Here is a tiny trained network, its code and every weight. The questions are about switching its units off for an input and a class, where a switched-off unit gives its printed mean instead of its output.

import numpy as np


def w(rows, s, z=0):
    codes = np.array(rows[::2]) - 128.0
    scale = np.full(codes.shape[1], s)
    scale[-1] = z or s
    return codes * scale


def f(y):
    return np.maximum(y, 0)


def log_softmax(a):
    a = a - a.max(-1, keepdims=True)
    return a - np.log(np.exp(a).sum(-1, keepdims=True))


def net(x, mask):
    res = np.array(x, float).reshape(1, 4) / 4 @ E
    y = f(res @ A[0][:, :-1].T + A[0][:, -1])
    res = res + np.where(mask, y, B[0][:, -1]) @ B[0][:, :-1]
    return log_softmax(res[-1] @ U[:, :-1].T + U[:, -1])


A, B = {}, {}
E = w([
[58,125,110,102,243,132],'x0',
[126,128,128,129,127,128],'x1',
[126,180,67,198,143,41],'x2',
[112,26,21,90,61,96],'x3',
],0.011)
A[0] = w([
[163,206,229,191,176,147,163],'N0',
[106,57,42,110,90,98,178],'N1',
[76,143,101,147,180,131,27],'N2',
[115,154,107,145,135,106,99],'N3',
[117,167,172,115,132,108,164],'N4',
[148,119,166,138,87,95,24],'N5',
[129,80,219,58,124,229,87],'N6',
[193,160,160,175,38,138,36],'N7',
[146,184,83,200,147,74,118],'N8',
[130,157,109,205,135,67,88],'N9',
[70,116,119,93,251,119,8],'N10',
[165,155,148,158,66,99,3],'N11',
[128,158,97,179,145,88,88],'N12',
],0.019,0.0029)
B[0] = w([
[51,108,5,135,91,108,252],'N0',
[66,127,33,125,110,113,221],'N1',
[173,126,147,142,145,174,170],'N2',
[120,128,157,100,115,134,156],'N3',
[136,121,68,84,144,123,167],'N4',
[146,140,123,165,178,139,155],'N5',
[100,139,235,83,111,74,235],'N6',
[217,133,127,173,178,181,201],'N7',
[103,120,205,70,113,109,206],'N8',
[113,129,194,95,113,98,192],'N9',
[228,135,127,191,157,186,205],'N10',
[179,127,145,150,139,186,172],'N11',
[107,149,185,136,130,76,179],'N12',
],0.024)
U = w([
[35,96,5,142,85,126,254],'0',
[96,146,254,72,102,87,41],'1',
[209,132,138,221,167,237,59],'2',
],0.01,0.0015)

Each question gives the input, the list of numbers given to net, and the class t.
The units are the neurons (one row each of A and B). Each row of codes is followed by its name. A weight is (code - 128) times the scale printed after its matrix; where a second scale follows, it is the last column's (A, B and U).
mask holds one flag per neuron, in row order. A switched-off neuron (its flag False) gives its mean, the last column of its row in B, instead of its output. The means were averaged over made-up inputs and are rounded, as every weight is.
A unit's drop is (log p(t) with every unit on - log p(t) with that unit switched off) / (log p(t) with every unit on - log p(t) with every unit switched off).
The circuit of an input: a set's keep is (log p(t) with only the set's units on - log p(t) with every unit switched off) / (log p(t) with every unit on - log p(t) with every unit switched off). Starting from the 12 units with the biggest drops (on a tie, the unit counted first), units are removed one at a time, each time the one whose removal leaves the highest keep (on an exact tie, the one counted first), for as long as the keep stays at least 0.8.
units of the circuit, in order: the units of the circuit, biggest drop first
unit that matters most: the unit with the biggest drop
k most important neurons: the k neurons with the biggest drops, biggest first
drop of u: that unit's drop, to one decimal
input [-4,6,-5,-7], class 0: units of the circuit, in order -> (N0)
input [-8,0,-7,4], class 2: 3 most important neurons -> (N7 N8 N9)
input [-6,-3,7,0], class 1: 3 most important neurons -> (N8 N9 N10)
input [3,2,-8,5], class 1: 2 most important neurons -> (N6 N0)
input [4,-4,3,1], class 2: 3 most important neurons -> (N6 N10 N0)
input [6,0,-5,3], class 2: 4 most important neurons -> (N10 N8 N9 N0)
input [-3,-8,-7,6], class 1: 2 most important neurons -> (N6 N0)
input [-8,2,6,6], class 2: 4 most important neurons -> (N7 N0 N11 N6)
input [-5,-7,3,2], class 2: 2 most important neurons -> (N6 N0)
input [-5,-4,5,2], class 1: 3 most important neurons -> (N10 N8 N9)
input [7,7,3,-5], class 2: 3 most important neurons -> (N10 N2 N1)
input [7,-2,-5,4], class 2: 2 most important neurons -> (N10 N0)
input [2,1,8,6], class 1: 2 most important neurons -> (N0 N8)
input [6,-8,5,-5], class 2: unit that matters most -> N10
input [1,-6,4,-6], class 0: drop of N0 -> 6.4
input [-7,-4,4,3], class 2: drop of N7 -> 0.1
input [-8,7,-5,-8], class 0: drop of N0 -> 6.0
